Here is a tiny trained network, its code and every weight. The questions are about switching its units off for an input and a class, where a switched-off unit gives its printed mean instead of its output.

import numpy as np


def w(rows, s, z=0):
    codes = np.array(rows[::2]) - 128.0
    scale = np.full(codes.shape[1], s)
    scale[-1] = z or s
    return codes * scale


def norm(h):
    return h / np.sqrt((h * h).mean(-1, keepdims=True) + 1e-5)


def f(y):
    return y / 2 * (1 + np.tanh(0.7978845608 * (y + 0.044715 * y**3)))


def log_softmax(a):
    a = a - a.max(-1, keepdims=True)
    return a - np.log(np.exp(a).sum(-1, keepdims=True))


def net(x, mask):
    res = np.array(x, float).reshape(1, 5) / 4 @ E
    u = 0
    for l in range(3):
        y = f(norm(res) @ A[l][:, :-1].T + A[l][:, -1])
        res = res + np.where(mask[u : u + 4], y, B[l][:, -1]) @ B[l][:, :-1]
        u += 4
    return log_softmax(norm(res)[-1] @ U[:, :-1].T + U[:, -1])


A, B = {}, {}
E = w([
[172,131,164,80],'x0',
[137,214,109,157],'x1',
[62,1,52,91],'x2',
[248,154,33,49],'x3',
[167,97,173,228],'x4',
],0.0047)
A[0] = w([
[146,151,45,126,88],'L0N0',
[132,68,143,254,24],'L0N1',
[120,60,182,222,7],'L0N2',
[104,123,108,195,34],'L0N3',
],0.0087,0.0016)
B[0] = w([
[156,73,86,104,179],'L0N0',
[139,85,169,152,255],'L0N1',
[199,65,109,180,254],'L0N2',
[146,11,70,151,148],'L0N3',
],0.012,0.0026)
A[1] = w([
[149,254,173,220,157],'L1N0',
[111,152,76,98,254],'L1N1',
[181,154,83,92,136],'L1N2',
[124,31,70,110,193],'L1N3',
],0.008,0.001)
B[1] = w([
[64,198,237,63,232],'L1N0',
[52,61,113,254,173],'L1N1',
[193,190,65,210,190],'L1N2',
[66,235,163,138,252],'L1N3',
],0.0075,0.0036)
A[2] = w([
[2,104,97,117,51],'L2N0',
[64,83,94,118,210],'L2N1',
[37,141,136,184,64],'L2N2',
[42,104,160,154,6],'L2N3',
],0.0097,0.0019)
B[2] = w([
[58,69,103,37,253],'L2N0',
[141,64,236,42,223],'L2N1',
[137,51,78,128,221],'L2N2',
[188,231,2,188,213],'L2N3',
],0.0063,0.003)
U = w([
[165,59,202,206,226],'0',
[115,232,247,88,117],'1',
[188,198,52,133,218],'2',
[82,87,110,22,152],'3',
[93,98,90,123,2],'4',
],0.015,0.002)

Each question gives the input, the list of numbers given to net, and the class t.
The units are the neurons (one row each of A and B). Each row of codes is followed by its name. A weight is (code - 128) times the scale printed after its matrix; where a second scale follows, it is the last column's (A, B and U).
mask holds one flag per neuron, layer by layer. A switched-off neuron (its flag False) gives its mean, the last column of its row in B, instead of its output. The means were averaged over made-up inputs and are rounded, as every weight is.
A unit's drop is (log p(t) with every unit on - log p(t) with that unit switched off) / (log p(t) with every unit on - log p(t) with every unit switched off).
The circuit of an input: a set's keep is (log p(t) with only the set's units on - log p(t) with every unit switched off) / (log p(t) with every unit on - log p(t) with every unit switched off). Starting from all 12 units, units are removed one at a time, each time the one whose removal leaves the highest keep (on an exact tie, the one counted first), for as long as the keep stays at least 0.8.
circuit, biggest first: the units of the circuit, biggest drop first
top k neurons: the k neurons with the biggest drops, biggest first
top k neurons in layer l: the k neurons of layer l with the biggest drops, biggest first
input [5,2,-1,-1,3], class 1: top 2 neurons in layer 1 -> (L1N0 L1N1)
input [-7,7,-4,4,4], class 1: circuit, biggest first -> (L1N0)
input [-8,0,-5,-5,-3], class 4: top 3 neurons -> (L0N3 L2N2 L2N3)
input [-2,1,-7,7,5], class 1: top 2 neurons -> (L1N0 L0N2)
input [8,-6,3,7,-6], class 2: circuit, biggest first -> (L1N2 L2N0)
input [-7,7,1,2,3], class 4: circuit, biggest first -> (L0N2 L2N3 L0N0)
input [-3,4,-8,8,5], class 1: top 2 neurons -> (L1N0 L0N2)
input [-1,-7,-1,3,1], class 2: top 2 neurons -> (L0N1 L1N0)
input [-7,0,-4,1,-5], class 4: top 3 neurons -> (L1N1 L0N2 L2N3)
input [5,-1,-8,7,8], class 1: circuit, biggest first -> (L1N0 L0N2)
input [7,-5,6,7,1], class 2: top 3 neurons -> (L1N2 L2N0 L0N3)
input [1,-4,2,6,-6], class 2: top 4 neurons -> (L1N2 L1N0 L0N3 L2N0)
input [3,-6,-5,2,4], class 1: top 2 neurons in layer 0 -> (L0N3 L0N0)
input [7,-7,-2,2,2], class 1: circuit, biggest first -> (L0N2)
input [2,0,5,7,0], class 2: top 2 neurons -> (L1N2 L2N0)
input [1,-2,-4,5,4], class 1: top 3 neurons -> (L1N0 L0N3 L0N2)
input [8,-2,-2,1,5], class 1: top 2 neurons in layer 0 -> (L0N3 L0N0)
